Below are the code and all the weights of a small trained network. Each question names an input and a class and asks about switching units off, where a switched-off unit gives its printed mean instead of its output.

import numpy as np


def w(rows, s, z=0):
    codes = np.array(rows[::2]) - 128.0
    scale = np.full(codes.shape[1], s)
    scale[-1] = z or s
    return codes * scale


def norm(h):
    return h / np.sqrt((h * h).mean(-1, keepdims=True) + 1e-5)


def f(y):
    return y / 2 * (1 + np.tanh(0.7978845608 * (y + 0.044715 * y**3)))


def log_softmax(a):
    a = a - a.max(-1, keepdims=True)
    return a - np.log(np.exp(a).sum(-1, keepdims=True))


def net(x, mask):
    res = np.array(x, float).reshape(1, 7) / 4 @ E
    u = 0
    for l in range(3):
        y = f(norm(res) @ A[l][:, :-1].T + A[l][:, -1])
        res = res + np.where(mask[u : u + 3], y, B[l][:, -1]) @ B[l][:, :-1]
        u += 3
    return log_softmax(norm(res)[-1] @ U[:, :-1].T + U[:, -1])


A, B = {}, {}
E = w([
[127,127,130,130,127,129],'x0',
[126,126,131,129,130,127],'x1',
[130,125,126,129,127,125],'x2',
[130,240,117,154,225,1],'x3',
[129,126,124,126,128,127],'x4',
[128,43,251,94,124,101],'x5',
[251,138,118,182,56,161],'x6',
],0.0063)
A[0] = w([
[245,178,217,160,119,72,59],'0.n0',
[206,161,232,56,140,35,2],'0.n1',
[57,143,28,128,89,254,78],'0.n2',
],0.0059,0.0047)
B[0] = w([
[133,12,35,164,2,52,196],'0.n0',
[92,82,143,233,112,140,162],'0.n1',
[109,35,169,206,163,122,250],'0.n2',
],0.0086,0.0025)
A[1] = w([
[140,92,238,120,146,80,150],'1.n0',
[56,142,122,119,144,1,40],'1.n1',
[100,41,213,32,63,176,4],'1.n2',
],0.0064,0.0031)
B[1] = w([
[131,107,166,163,99,95,212],'1.n0',
[113,167,182,105,134,253,194],'1.n1',
[123,197,49,11,88,119,255],'1.n2',
],0.0074,0.0039)
A[2] = w([
[215,118,102,92,82,196,11],'2.n0',
[2,12,99,56,161,218,7],'2.n1',
[175,64,133,184,8,202,238],'2.n2',
],0.0059,0.0015)
B[2] = w([
[146,133,205,180,157,119,160],'2.n0',
[142,94,37,239,55,15,223],'2.n1',
[122,186,159,73,254,187,254],'2.n2',
],0.0067,0.0051)
U = w([
[126,40,98,233,91,82,253],'0',
[67,84,123,39,37,87,98],'1',
[178,124,111,166,182,237,102],'2',
[227,107,204,33,86,164,85],'3',
[64,220,84,99,191,138,75],'4',
[64,145,254,144,151,85,92],'5',
[212,215,46,168,97,78,38],'6',
],0.019,0.0054)

Each question gives the input, the list of numbers given to net, and the class t.
The units are the neurons (one row each of A and B). Each row of codes is followed by its name. A weight is (code - 128) times the scale printed after its matrix; where a second scale follows, it is the last column's (A, B and U).
mask holds one flag per neuron, layer by layer. A switched-off neuron (its flag False) gives its mean, the last column of its row in B, instead of its output. The means were averaged over made-up inputs and are rounded, as every weight is.
A unit's drop is (log p(t) with every unit on - log p(t) with that unit switched off) / (log p(t) with every unit on - log p(t) with every unit switched off).
The circuit of an input: a set's keep is (log p(t) with only the set's units on - log p(t) with every unit switched off) / (log p(t) with every unit on - log p(t) with every unit switched off). Starting from all 9 units, units are removed one at a time, each time the one whose removal leaves the highest keep (on an exact tie, the one counted first), for as long as the keep stays at least 0.8.
circuit, biggest first: the units of the circuit, biggest drop first
top k neurons in layer l: the k neurons of layer l with the biggest drops, biggest first
drop when u is switched off: that unit's drop, to one decimal
input [-1,6,2,0,-8,-6,0], class 0: circuit, biggest first -> [0.n2]
input [1,7,7,8,0,1,0], class 5: circuit, biggest first -> [1.n2 1.n1]
input [4,4,8,0,-1,-6,-8], class 0: circuit, biggest first -> [2.n1 2.n2]
input [-1,3,-7,0,0,-8,8], class 2: top 2 neurons in layer 2 -> [2.n1 2.n2]
input [-2,-8,-8,6,3,3,1], class 0: top 2 neurons in layer 0 -> [0.n0 0.n1]
input [-3,-6,-6,1,8,7,6], class 0: top 2 neurons in layer 1 -> [1.n1 1.n2]
input [-4,-6,4,2,3,5,7], class 0: top 2 neurons in layer 0 -> [0.n0 0.n1]
input [-4,-4,-4,-8,-2,-5,-6], class 0: drop when 2.n1 is switched off -> 0.2
input [-3,-3,-5,-1,1,4,-2], class 1: drop when 1.n2 is switched off -> 0.3
input [7,7,3,-2,-6,4,-7], class 1: drop when 1.n2 is switched off -> 0.3
input [-3,3,-1,-8,1,-2,-1], class 0: drop when 0.n2 is switched off -> 1.3
